Rows lie near named flat spaces through zero. A row that begins with a name and a colon came from that space; any other row is followed by the name of its block's space that it lies nearest.
z604_z378: [-11   6  12 -47  69 -41   1 -23  -2 -25   4  20 -19 -13  17  -9   6  11
  20 -57   6 -15 -43   9 -16  27  10 -15]
z571_z985: [-30  59  30  20 -26  -7 -17 -24   2 -64 -32  48  30  -1   0 -36 -18 -37
 -14  14  35 -13  -2 -20 -56 -54  -2 -16]
z604_z378: [ 16 -12  22  21  -6  -6 -20  42  -4  11   7 -32 -11  47  11 -28   2  -5
   4  30 -19  -6  17 -29  22 -65 -11 -18]
z707_z405: [  0   3 -18  -8  10  36   4   1 -30  25  -2  12  14  -2 -12  -5 -22   6
   4   2  -1  13  20   5  16   6 -23  -1]
z707_z405: [ 33 -39  38  37  -9 -33 -25  59  29  10  23 -51 -27  36   8  24  16 -27
   0  10  -7 -35   0 -37  18 -32   8   5]
z365_z132: [-10 -23   4 -33  70  30  -3   2 -42  -3  -9  12 -43  -4   9  20  20   9
  91 -43 -58  26  23  12  28  59  15  40]
z365_z132: [  0   3   6  15   9  50 -18  11 -31   7  -8  27  10  -1 -20  20 -25 -32
  30 -12   5  -5  42 -16   7   7 -19  17]
z365_z132: [ 10  -9   1 -46  79  27   2   2 -22  33  26  32 -17   5  -6  -4 -11  49
  24 -66   5   3  17 -10  33  43   5 -50]
z604_z378: [  4   4 -35 -25 -11 -27  26 -30  31  -3   9 -21  -4  -8   7 -10  24  40
 -30   1   2  10 -28  30  -7  10  19 -18]
z571_z985: [-42  23  23 -21  33 -10   4 -23 -37 -18 -25  53  19 -37   9 -21 -29 -11
   8 -12   9   7 -35  10 -26  23 -19  12]
z707_z405: [-23  30  19   5  -4  24  -3 -28   0 -23 -13  63  18 -24 -12   3 -14  -3
   1 -23  30   1  15 -11 -26  25  14 -14]
z604_z378: [ 18  32  -6 -22  17 -42  14  32  18 -58   0 -41  -6  24  -6 -12  21  -5
 -30  16   5  -8 -42   7 -22 -28  12   6]
z431_z98: [ 16   1 -60 -27  10  -8  13 -14  -7   6   5 -36   8  -6  -9   8  -4 -11
 -12  -1   3  -8 -21  37  -1  -1 -27  21]
z431_z98: [ 14   9 -26 -13  -3 -40   7 -10  34 -52  -1 -44 -20   6   4  16  40 -15
   1  -2  -8 -13 -27  23 -25  -6  24  28]
z571_z985: [-10  -2  14  26 -33  38   3  13  -9  11 -11  14   6   0  -6   1   0  10
   4  31 -17  30  33  -9  13   7   9  10]
z707_z405: [  0  -3  12 -20  60  14 -16  19 -39 -17  -9   1 -26  20   6  -4   4 -15
  63 -24 -34   3  16  -6  14  -2  -6  19]
z431_z98: [ 13   0 -61 -26  18  23  10 -12 -31  25   2 -19  15  -6 -16   5 -20  -9
   2  -4   0   1   2  32  13   5 -41  19]
z604_z378: [ -3  33  18   2  11  -1   0  38 -21 -36 -15   3  18   8 -16  -9 -18 -30
 -16  23  12  -2 -16 -10 -17 -20 -16  19]
z365_z132: [ 52 -10 -28 -27  62  -6 -12  22  10  16  42 -21  -4  11 -31  47 -19 -26
 -10 -70  50 -63  -7 -10   8  16 -20 -17]
z707_z405: [ 28   2  36   6  44  13 -20  72  -8 -39   5 -19 -32  42 -17  27  16 -29
  39 -15 -17 -14  25 -35  12  -5  20  23]
z431_z98: [ 18 -25  25  19  10  15 -15  30  -2  57  30  18  14   0 -15  20 -39  -5
 -23 -23  39 -31  14 -36  23  10 -22 -33]
z571_z985: [ 34  -6  -8  43 -49  -4 -17  19  42  -9  14 -36   4  16 -19  42   8 -46
 -22  10  26 -40  17 -18 -11 -28   4  13]
z571_z985: [ -2  14   9   9 -12  27  15  13  11 -30  -8  19   0 -19 -25  43  14  -2
  -1  -2   4  16  12   1 -11  57  35  33]
z707_z405: [ 13   2  -8  16 -14  58  -6   8   0   2   1   9  -7  16 -21  20  10   6
  25  -4 -10  14  62 -13  17   9  19   0]
z365_z132: [ -7  11  -9  -3 -20  -4   8 -32  12  34  12  28  31 -14   0 -29 -26  32
 -51  -2  41  -4  -9  -2  -5 -11 -13 -59]
z604_z378: [ 31 -36  26   1  45 -30 -37  28  15  -9  21 -40 -55  48  22  11  31 -19
  58 -40 -27 -38  14 -30  19 -33  16  -8]
z431_z98: [ 23  19 -47 -23  17  23   7  14 -23   8   6 -25  15  24 -20 -18 -16   2
 -14  11   4   2  10  12  13 -32 -32  -9]
z365_z132: [  8  12  -2   6  -1  -3  -9  15  -2 -27  -7 -17   0  15  -6   2   2 -29
   6  10  -1 -11   2  -3 -10 -27  -6  18]
z571_z985: [ -3  13 -15 -11  -2  44  11  -1 -19  12  -5   9  -1  21  -3 -34   6  47
  10  18 -25  42  39   2  24 -12   7 -28]
z604_z378: [ -2   6  13   4  20   2 -14  16 -22 -11  -8   7   6   1  -6   6 -19 -38
  14  -5   6 -16  -2  -9  -7  -9 -22  20]
z707_z405: [ 20  22 -22 -15  18  37  17  40 -20  -9   2 -11   9  14 -34   9  -7   6
 -13  12   1  17  13   5  13  12  -6  13]
z604_z378: [  8 -53 -46   5 -27  12  -5 -66  28  55  19  -9 -19 -25  13  40  21  15
  30 -39 -11  -8  30  24  20  40  11   0]
z365_z132: [-12  28 -18 -31  10 -37   9 -29   1 -33 -12 -13  -2  13  22 -55  14  19
  -7  12 -11   9 -31  20 -19 -45  -1 -22]
z365_z132: [  0  34 -48 -59  49 -30   3 -55  -9 -11   5   5  13   6  11 -55 -16  16
 -12 -37  27 -20 -32  25 -21 -43 -30 -55]
z365_z132: [-13  13 -12  34 -48  -1 -15 -10  -9 -38 -35 -17  14  -7   0  11   0 -71
  17  42 -13  -7   4  13 -31 -36 -21  67]
z571_z985: [ -9  15   4   1  -7   7  -4  -9  -8  -5  -8  11   5  13   7 -34  -3  12
   1  13  -5  11  12  -6  -1 -32  -2 -23]
z604_z378: [-22  16  15  13 -47  29  27   3  -1  28  -6  29  25  -2   0 -45  -8  67
 -47  53  -3  54  14  -6  15  -3  13 -44]
z571_z985: [ 28  -3 -33 -35  37 -10  13   1  17  -9  21 -25 -18   1 -13  29  19  12
  -1 -38   7 -13 -14  17   4  34  15   1]
z431_z98: [ 30 -45  71  29  42   5 -33  61  18  26  38  20 -26   3 -17  73 -11 -27
  19 -67  32 -53  20 -62  22  53  20  -7]
z707_z405: [-17 -30  24  23 -19 -24 -21 -31   8  34   3  16   1 -14  29  -9 -12 -10
   7  -9   6 -20  -5 -12  -2 -15 -13 -18]
z431_z98: [ 46  24 -34 -15  12 -11   2  34  17 -22  20 -52   2  46 -22  -8   6  -5
 -35   7  21 -24  -4  -4   0 -53  -8 -23]
z431_z98: [ -4 -12 -23 -32  15 -53  27  -3  -5  26   8 -29  13 -23  13 -15 -13  15
 -45  14   5  -1 -73  35   0  11 -29   6]
z571_z985: [-11 -16  14  25 -13 -19 -19  -1 -17  22  -7   5  24 -22   6   9 -38 -56
  -8   9  20 -31 -22  -5 -12 -16 -47  25]
z707_z405: [ -4 -18  95  14  63 -64 -45  50  -6 -32   3   7 -28  16  25   6 -10 -61
  36 -37   7 -57 -38 -52 -15 -22  -4   8]
z431_z98: [ 26  34  22  -7  21  -7   0  62   6 -32  11 -24  -5  60 -11 -40   7  21
 -29  23   5   1   2 -32   6 -60  12 -44]
[  7  -8 -45 -40  43  11  20  12 -51  53   9 -15  23 -11 -11 -13 -41  10
 -20   4   2   8 -26  30  28  13 -60   6] : z431_z98
[ 25  -7  22  19  10  39 -11  46  -2  24  21  15   6  12 -31  31 -22  -7
  -9 -18  28 -16  35 -37  21  17  -1 -16] : z365_z132
[ -9 -70  15  -5  28 -30   4  14 -25  68  12 -16 -13 -37  24  30 -15  -5
  16 -10 -26  -3 -43  16  33  59 -28  43] : z571_z985
[ 12  23  -1  -5   9  32  -1   7  20 -72 -11  -5 -41  28 -13  25  58   7
  55 -18 -34  21  48  -4  -7  17  66  22] : z707_z405
[ 18 -20 -17  17 -13   3  -8  -2  12  25  15  -7  13 -22 -19  52 -19 -39
 -13 -20  32 -36   0   1  -3  24 -19  22] : z365_z132
[ 13 -29 -26  -1   5 -27 -20 -16  -8  35  10 -38  -3  14  21 -15 -11 -24
  12  -3  -7 -30  -8   8  12 -50 -43  -5] : z604_z378
[-14  11 -13 -19  30   9  -8 -17 -34 -32 -25   1 -13   4   9 -11   8 -22
  56  -7 -34  11   8  17  -7  -9  -9  34] : z365_z132
[  4   4  -1 -23  23 -29   7   8   6 -29  -1 -28 -24  18  14 -16  28  14
  11   2 -25   8 -21   9  -1 -12  17   2] : z365_z132
[-27  -7  56  -2   5 -40  16  27 -11  36   5  21  16  -9  25 -52 -26  46
 -53  32   7  19 -52 -16  11  -5 -11 -43] : z431_z98
[ -3  26   8   2 -25   4  23  21  12 -15  -4  -1  11  11  -8 -25  10  37
 -41  40   0  31  -5  -2  -2  -9  21 -18] : z604_z378
[ -3 106 -30 -31  11  33   5 -36   5 -97 -22  47  28  21 -34 -41  -1   3
 -16 -17  46   3  24   0 -56 -43  19 -46] : z571_z985
[-12   8  41   1  30  -9 -21  -2   2 -45 -11  25 -25   5  10   7  16 -20
  46 -33  -8 -12   7 -20 -18   5  26   6] : z707_z405
[-30 -45  34  -4  13 -19   1   1 -30  56  -3   2 -19  -1  48 -45   0  45
  26  21 -54  35 -14   1  39  -2 -10 -13] : z571_z985
[ 28  -1 -35  -5   1 -30  -4   6  18 -25   6 -56  -9  14  -5  21  16 -38
  -2   0   1 -30 -19  16 -13 -25  -9  30] : z604_z378
[-28   6  -3  -1  11  41 -11 -25 -46  -6 -30  34   2 -13   4  -6 -11 -20
  58  -4 -28  21  32  10   0   8 -16  32] : z365_z132
[ -1  28 -21  10 -60  17  36   7  21  -9  -6  -9  25  -3 -19 -10  11  36
 -61  57   6  39  -1  15  -5   2  19  -4] : z604_z378
[  6 -29  31  11 -14 -25   6  18  40  -5  12 -25 -41  14  20  11  50  36
   9   6 -33  15  -2 -10  15  18  54  -4] : z571_z985
[  1 -13 -18 -10  11   0   0 -22  -2  19   7   5   2 -20  -1  18  -8  -6
   6 -25   9 -12  -5  12   1  25 -11   6] : z365_z132
[  9  -7   7  16  -8  18  -7  12   9  -7   1  -1 -11   4 -10  28  11 -12
  17  -6  -5  -2  24 -10   3  14  16  16] : z604_z378
[  6 -10  -7   5  -8  16   2   8  -3  17   4  -8  -2   5  -4   4   1   8
   2   9  -9   9  15   0  16   2  -1   1] : z571_z985
[-20  -7 -37 -10 -27  -2  14 -58  -2  32  -6   8  15 -26  17 -23  -5  26
 -10  10  -5  18  -8  32   0   2 -15 -12] : z707_z405
[  4  -3  -9  14 -35   3   5 -11  25   4   4  -6   1  -2  -2   8  13  10
 -15  10   4   3  10   2  -2   0  16  -7] : z707_z405
[ 19 -17 -63   0 -42 -49   8 -50  46  21  19 -43  19 -30   0  29  -1 -24
 -50  -5  39 -43 -43  37 -24  -4 -22   8] : z431_z98
[ -3   2 -20 -55  54   5  22 -12 -19   9   6   3 -21   8  12 -32  16  65
  19 -22 -29  35  -5  21  24  23  13 -29] : z571_z985
[ 26 -10 -33 -34  41 -23   2 -17  14  24  32 -10   0  -8  -8  17 -12   5
 -19 -54  38 -39 -25  10   2  18 -15 -29] : z365_z132

Rows lie near named flat spaces through zero. A row that begins with a name and a colon came from that space; any other row is followed by the name of its block's space that it lies nearest.
z757_z158: [-25  30  -6  16  20   5 -37 -72 -41 -30 -64  28 -18  38  21  41 -18  20
   9  45   1 -12 -13  17 -32  19   3  17]
z975_z445: [  2   5 -15   0  12  22 -20   0  -7   4  17 -13   2 -13 -32  10 -40  38
   7  20   1  -3  -3   6  31 -11   7 -11]
z757_z158: [-27  20  31  -8   1  23   5 -67  -8  -2 -97  33 -30  44  26 -10  23 -32
  16  24  10  39 -15 -10 -52  58  13   9]
z975_z445: [  0  31   9 -41  39 -17  11   6 -33  42 -35 -26  25 -35   6 -24   9 -16
 -14 -27 -14  21  -6 -10 -29   0  14  31]
z361_z140: [ 11 -20  18 -14  18 -33   8   9   5  18   6   9 -27  48  -8 -19  32  -1
  -7  15  52  33   4   9   5  41  49  41]
z975_z445: [-107  -47   34  -23   31   13   37  -11  -28  -33  -23  -29  -29  -47
  -29  -34  -44  -27   25   63   21   42   37   26  -32   34   10  -27]
z757_z158: [ -2   1 -19  15  12 -42   2 -14 -24 -17  20  24 -22  35   4  49  -3  -3
  12  12  14  -9  22  24 -10   4 -15   9]
z776_z592: [ 58  15 -19  27 -16 -25   2  10  25  11  45  39  -2  30 -11  47  20   4
  11 -25  15   1  12  11  16   1 -28  -4]
z757_z158: [  2  37 -11  -1  41  -1 -18 -15 -29  15 -11 -30  43 -52 -20  15 -38  27
   1  -6  -8   1   9  25   2 -18 -10  12]
z776_z592: [  9  -7  -4 -36  -5  19  -9  45   5  29  10 -31   1 -11   4 -60  -2  11
 -21  -9 -35 -13 -46 -49  14 -20  30  -5]
z975_z445: [ 27  37  -8 -19  27  18   5 -38 -15  56 -37 -41  36 -10 -18   5 -15   5
   7 -34   9  32  19   5  38  -5  12  31]
z776_z592: [ 35  15   0  50  18 -72 -15  14  26 -18  45  34  20   0  -2  18  15  10
   7   0  25   1   1  45 -36  22 -36   7]
z776_z592: [ 16   9   3  19  -2   6 -13  -9  18  -2  -2   1  19  -6  -4   0  -1  13
   1  -4   7   2  -3  11   7   3  -6   1]
z776_z592: [ 10  24  24 -27 -44  57   1   5 -21  -7 -58  82 -18 -10  24  66  80 -13
 -45 -25 -11 -22  -2 -31 -34 -13  17  15]
z361_z140: [-22   6 -19  36 -44  24  -5 -35   8 -46 -20  -3  15  -8  48  14 -20 -23
  13 -14 -61 -51  -8 -15 -15 -38 -65 -46]
z361_z140: [ 41  31  17 -52  39  -5  19  25  -7  80 -10   8  -3  -6 -45 -16  26  -1
  -1 -19  32  70  -2 -10  -3  39  39  30]
z361_z140: [ 21  14   6 -14 -10  34   5 -11   3  25 -22  12  -1   4 -13  17  17   2
  -3 -16  12  18   7  -9  20   4  15   9]
z361_z140: [-16  21  -3  -5   6  12  21 -33  -9  14 -36 -27  19 -23   7  -9 -23 -32
  24 -20 -27  18  11  -5 -14  -2 -34 -18]
z975_z445: [-35  -6 -11 -11   6   4   8 -30 -18  -2 -26 -32 -14  19  19 -26 -32 -19
  19  13 -25   0  -8 -16  -4   0  -5 -12]
z757_z158: [-38 -41  34  -7   9 -12  24  16  21  -7  -1 -37   4 -21  -2 -70   2 -23
   0  13  21  29   8   8  -9  25  19   1]
z361_z140: [ 15  38   3 -31  16  26  -2 -36 -18  46 -63 -10   5  15   3 -10   5  -4
   2 -15  -5  28 -15 -22   1  14  23  24]
z975_z445: [ 14  12  -4  -6 -23 -32  25   7   2  10 -16   2  12  12  60 -14  45 -58
 -11 -56 -42 -19 -10 -32 -37 -17 -30   6]
z975_z445: [ -1   5 -14 -11  25 -38 -44  14 -36 -13   4  23 -33  48  24  -1   5  35
 -24  40  -9 -36 -50 -13 -28   4  38  32]
z776_z592: [-33 -32   2 -21  36 -35  23   2 -15  15  10 -65   1   2  -6 -50 -25 -15
   7   9  19  23  22  12  18   7  26  23]
z361_z140: [-25   0 -15 -51  55 -23 -29  41 -56  14  21   4 -51  12 -26 -19 -34  42
  -8  63  -8  -2 -45 -20 -23  13  52   9]
z757_z158: [  5 -32   2 -21 -31  12  30  16  13  16   7 -19 -11  24  15 -19  29 -29
 -13 -30   1  -3  13 -28  36 -15  21   9]
z757_z158: [ 12  13 -13  10   3   0  -4  -5   4   7  11  -8  12  -7  -9   6 -19   7
  12  -7  -9   0   0   4  10  -7 -19 -11]
z975_z445: [-22 -33   7 -25   5 -18  19  32   1   7  16 -34 -10  -1   9 -55   1 -20
  -8   1  -7   3  -8 -19   0  -1  20   2]
z975_z445: [  3  23 -31 -17  -4 -11  -4   2 -16  17 -11 -27   6   9  45 -32 -16 -22
   3 -26 -74 -32 -44 -50 -20 -32 -26 -16]
z757_z158: [  1 -14  -4  -4   3 -14   6   9 -12  -1  16  -9   2   3   0  15   8   2
 -13  -8  14 -11  21  11  19 -15  14  22]
z361_z140: [-12  22  -8  -8   4  43  -9 -58 -25   9 -58 -25  11   4   6  14 -25   6
   7  -2 -11   0   7  -4  22 -11   7  10]
z757_z158: [-30 -16 -57  17  16 -56 -36  25 -60 -60  71  10 -30  17  17  58 -47  37
  -8  44 -36 -88  -6  13  -9 -54 -21  -9]
z757_z158: [ -4  37   0  13  32  -9 -31 -20 -25 -14 -21  29   6 -18 -10  32 -15  28
   4  28   2   0 -11  25 -40  14 -11   4]
z361_z140: [ 19 -19   3  57 -40 -12 -20 -33  38 -43  -6   6  20  45  50  10  34   2
 -17 -14  17 -41   5  20  21 -11  -5  25]
z975_z445: [ -8 -19  12  14 -11  -1 -21  17  25 -27  13  27 -27  21   2 -27   3  16
   0  40   4  -5 -36  -8 -20  25  10 -18]
z757_z158: [  4 -32  14   4  -8 -25  -8  48   2 -28  43  39 -19   6  -4  24  43  19
 -35  15  35 -23   9  17  -3  -1  31  24]
z776_z592: [  1  47  11  12 -12  45 -26 -24   6 -10 -57  23  28 -43  15   2  -1   6
  -1  -5 -42  -9 -36 -15 -44  -2 -31 -26]
z776_z592: [ -1 -10  12  -2 -14  26 -24  18  10 -14  -4   7   1 -11   4 -15  11  24
 -25  12  -4 -22 -25 -12   4  -9  25   2]
z776_z592: [ 48  37  15  10 -17  18 -15  -6  10   8 -26  62  11   2   1  51  56  12
 -22 -24  18   2  -2   5 -14   9   4  23]
z361_z140: [ -8  14 -37  62 -16 -31  -5 -69   1 -42 -12 -24  31  26  58  26 -33 -27
  30 -21 -39 -44  15  21  -5 -30 -77 -16]
z975_z445: [-39 -32   7 -26  20 -52   8  48 -42 -26  27  11 -27  -6  16   1  22 -10
 -31  21   3 -26   5   4 -39  -8  25  24]
z776_z592: [ -4 -16   6 -28 -39  49  23   9   0  11 -20 -17   5 -14  16  -3  25 -23
 -24 -37 -19 -16  12 -34  31 -36  15   1]
z361_z140: [ 30  16 -11  41  42 -70 -18   3   9   1  39 -42  70 -36  -3  -3 -17  23
  -3 -25  18  -8  20  57   8 -15 -24  33]
z776_z592: [-30  32   1   8  37  11   7 -73 -11  15 -61 -55  35 -27  -6 -27 -59 -16
  44   4 -10  42  13  21 -11  20 -31 -11]
[ -2  -2  -3   0   4   2 -28  -8  11   0 -12  -5 -22  42  12 -48 -17  17
   7  33 -12  -1 -53 -25  -6  21  20  -6] : z975_z445
[ 13  -3 -25  -4 -67  85 -14  10  15 -10   9  27 -28  13   1  28  -9  17
  -3  -3 -48 -44 -28 -56  41 -42 -10 -54] : z776_z592
[ 29  -4  -3  25 -26  32 -13  10  46   0  29   6   8  -5 -26  -3 -12  26
  11   1   6   3  -9  -1  36  -1 -11 -30] : z975_z445
[ -1 -15  22  -5 -28  44  -2  11  26   1 -23 -43  45 -45  18 -45  18  -1
 -33 -33 -14 -18  -6 -17  29 -32  19   9] : z776_z592
[ 15  13  13   0  10  11   5   4   2  13   1   7  22 -37 -31  26   9  11
  -5 -12  27  21  27  25  10   3   3  11] : z975_z445
[-35 -52  18  10 -37 -16  53  23  18 -37  26   6 -11 -13  18   2  31 -58
   0 -17   8  -5  47   9 -13  -7 -27 -21] : z975_z445
[ 46 -16   7  32 -11 -28 -17  55  38 -14  70  24  25 -19 -19  20  34  34
 -29 -14  36 -19  10  31  22 -12   5  16] : z361_z140
[ -9  -6   8 -21 -12  14  -2  30  -4  -3  -3  12 -12 -13  10 -16  17  -3
 -20   2 -22 -15 -25 -28 -19  -8  12  -8] : z757_z158
[ 34   3   5  14 -12  42 -28 -10  37  16  -6 -24  29  -1 -16 -21  -6  40
  -9  -7  17   2 -14   0  57  -5  27  11] : z776_z592
[-23  10  -9  28 -24  36   6 -56  10 -23 -32   3  -4   6   9  15 -34 -20
  39   8 -25   2   6  -1  -6   4 -50 -47] : z975_z445
[-25  -5  12 -20  10 -14  17  19  -9   0  -5   4 -14 -15   6 -25   6 -25
   2   7 -13  12  -9 -12 -41  14  -4 -11] : z757_z158
[-35  14  -2 -17   4  21  25 -40 -18  11 -50 -24  -2  -7  13 -18 -26 -39
  27  -5 -32  20   4 -18 -20   6 -24 -23] : z361_z140
[  31   32  -41   19   73 -123   -7  -21  -30   27   37  -24   11   52
    6    8  -30    0   31   -3   16   15    7   42  -17   20  -23   42] : z361_z140
[-41 -13  10  63  24  -9 -34 -48  22 -57  -5 -34  32 -25  -8 -25 -62  32
  27  54  21   0   4  60  -5  20 -23 -16] : z776_z592
[ 27  23  17   6  12   2 -38  26  17   1   3  42   1 -13 -17  -8  16  40
 -14  23  10   6 -44   1 -30  26  16   2] : z975_z445
[ -4   2  -8 -16  -6  37  -8  -1 -18   2  -4  14 -22   5 -17  28 -10  19
  -3  15  -2  -6  -1 -12  18  -9  17  -7] : z361_z140
[-44 -14 -15  -8  13 -28  35  -2 -21 -10  19  -9 -31   2  -5  -3 -38 -39
  39  19 -19  16  17   0 -29  10 -39 -40] : z361_z140
[ -7 -25  -2  -9  42 -36   2  28 -19   5  52  -9 -16  -1 -49  12 -19  30
   0  33  52  20  30  38  24  14  34  23] : z361_z140
[-13 -35   6  33 -12   0 -26   9  18 -48  31  10  -8   7  -5   5  -5  34
 -11  38  25 -27   0  25  17  -1  14  -1] : z776_z592
[ 20  -1  12   4 -55  83   2 -36  20   0 -43  26  -4  20  -1  45  34   5
 -13 -20  19  -3  21 -12  52 -10  20   6] : z361_z140
